[[ -3   4   3   1  -2 -63]
 [  9  -6   0  -4 -28  16]] ==> -28

[ 13  29  -5  18 -69] ==> 18

[ -9  30 -69 -22] ==> -69

[[ 67 -15 -30 -21  51  17  -8]
 [ -4  -8  10 -41  -1   7  72]
 [  6  53   6  43 -57 -45 -31]] ==> -45

[[ 24  47 -40  34 -39 -22]
 [ -5  -5 -57 -32 -59 -56]] ==> -59

[[ 46 -30 -28 -30   3]
 [ 63 -48 -33 -26  23]] ==> -26

[-32   7 -55 -56  33  38] ==> 33

[ 54 -70  58  70 -48 -68] ==> -48

[ -4 -65  -8   4   3] ==> 4
---
[ 22 -26 -28  -1  70  51] --> 51
[45 24 63 10 18 -8] --> -8
[ 35 -16  53 -41 -36] --> -36
[-20  21  73  -1 -23  51] --> 51
[ 55  62  35  41 -52] --> -52
[ 27  65 -69  -9] --> -9
[ -8  71 -53  18  47] --> 47
[-49  -3  56 -10] --> -10
---
[[569 698 567 637 431 121 341]
 [661 173 201 233 558 794 486]
 [232 433 309 667  31 213  11]] out 173

[[-30  43 -14  15]
 [-29  45 -21  21]] out 45

[[ 20  42 -21 -36 -33 -22  28]
 [ 19  13  35 -14  15  28 -37]] out 13

[[-11  28  -8 -17 -14 -13 -32]
 [-10  34 -11 -13 -14 -13 -34]] out 34

[[ 28 -19 -13   2   4]
 [-20 -39 -28  17 -38]] out -39

[[61 20 43 35 47]
 [40 14  0 80 58]] out 14
---
[[-10 -16   6  39]
 [ -4 -26   6  59]]	-10, 59

[-9  6  7 12 71 18]	-9, 18

[ 64  -9   3  19  29  37 -17]	64, -17

[-32  10  69   0  -5]	-32, -5

[[  5  12  -1  35]
 [ 49 -18 -71 -19]
 [ 42 -14 -69 -47]]	5, -47

[[  3  32  -1 -11   2   4]
 [ 34  11  18 -23 -21  15]
 [ 33 -15  44 -34  19 -53]]	3, -53
---
[-65  67  -6 -62  27  64] ⇒ 67

[[  8 -26  17   0]
 [ 43 -47  -5 -74]
 [ 23 -63  22 -42]] ⇒ -63

[[ -6   2  -4  59 -66]
 [  6  10   8  13  33]] ⇒ 10

[[ 64   1 -10   6  -2   1]
 [ 11  12 -36  27 -12   4]] ⇒ 12

[ 54 -53  -8   3  59  31 -49] ⇒ -53

[-30  29 -55 -11  32  47] ⇒ 29

[20 -2 67 10] ⇒ -2
---
[  -9.061  139.670  -81.328  -31.236 -124.309  -77.686  100.420]: -31.236
[-1.1 -0.4  0.8  0.8  0.3  0.5  1.6]: 0.5
[-0.107 -0.060 -0.143 -0.185  0.002  0.074  0.192]: -0.060
[-1.5 -0.3 -0.5  1.5 -1.4]: -0.5
[-0.88 -1.15  1.65  1.44  0.52]: 0.52
[  57.076  164.340 -121.105   61.928   66.208]: 61.928
---
[[-39, -15, -41, -48, -48, -20, -65],
 [-36, -28, -39, -50, -48, -20, -58],
 [-10, 34, 14, 10, 7, -5, -10]] gives -50, 34

[-18, -60, 56, -30, 45] gives 56, 56

[[4, 8, -39, 35, 6],
 [-2, 1, 9, 12, -1],
 [-24, 8, 26, 22, 56]] gives 9, 56

[-42, -45, -41, 37, 73, 6, -24] gives 37, 73

[-24, -63, -17, -11, -4] gives -17, -4

[15, -48, 17, 33, -19, 19, -54] gives 33, 33
---
15   3   6  79  87
48  39  43  49  48
66  90  76  43  58
--> 48

 47  -31   21  -34
 10  -17  -23   -5
--> -5

813  372  883  372  447  228  630
795  452  701  589  338  550  541
--> 541

  0  -27   -1   31   -8
-21  -47    1   -7  -21
-17    7  -14  -46   -9
--> -21

-12   17   44  -28    9   32
-31  -14   17  -13    5   -4
 11    5    5    4   12   20
--> -4

4  6  3  7
8  2  5  2
7  3  3  4
--> 2
---
[  -9.670  -56.520  -15.495   57.675  -67.165  197.747 -161.342] | -9.670

[[  1.758  17.403 -12.541  -3.852]
 [  3.392 -13.564  18.043   9.262]] | 1.758

[-0.004  0.028 -0.188  0.054  0.145  0.010  0.035] | -0.004

[ -9.9   1.4   0.9 -10.1 -18.9  12.7] | -9.9

[-0.17  0.03 -0.08 -0.06  0.04  0.14] | -0.17

[ 139.80 -172.93 -117.44   37.62   31.66] | 139.80

[ 1.153 -1.204 -1.120 -0.918 -1.772 -0.062  0.784] | 1.153
---
[51, 43, 82, 5, 47, 36] out 47
[58, 29, 211, 240, 101, 171, 213] out 171
[7717, 2384, 8224, 5204, 6417] out 5204
[813, 203, 823, 841] out 823
[-24, 41, -42, -16] out -42
[-432, 825, -228, -528, -941, 274, -45] out 274
[-535, 220, -358, 328, 103, -363, 500] out -363
---
[-57 -17  54  41  11 -64  50] => 41

[ 14 -53  12   2 -28  18 -60] => 12

[-56  23  -3 -72 -14] => -14

[[ 33 -18 -21  24  10 -28   1]
 [ 55  -5 -47  31  30 -42  -2]
 [ 35  -9 -38  -6  34  20 -26]] => 34

[ 63 -29  61 -49  31 -28] => 31

[ 52  43 -41  68 -19 -43  20] => 43

[-66 -11 -25  55 -33] => -25

[[-33   0   2 -52 -10]
 [ 47  -8  33 -21   0]
 [ 13 -12 -34 -11  14]] => 14

[[ 18  -4   7  40 -56  17 -39]
 [ -6   3  -2 -10  16  -3  12]] => 17

[ -3 -46  15 -38 -70 -12] => -12
---
[[ 10   4 -14  -5  26  44 -58]
 [-63 -43  15 -12 -10   7  21]] value -43

[[ 15  44  27  10 -32 -26  37]
 [ 41  11 -25 -56   7  22   4]
 [-43 -36 -12  19  31  32 -36]] value 11

[[  0  -1 -43   7   1  45  59]
 [  0   1 -43   7  -1  45  59]] value 1

[[  4  -7  28  16  32   4  20]
 [ 10  38 -70 -54 -58 -44 -27]] value 38

[[-57 -41 -17  -6]
 [  0  -3  60 -17]] value -3

[[ 68  66  64  20  42  29  38]
 [-18 -60   2 -58 -47 -39 -29]] value -60
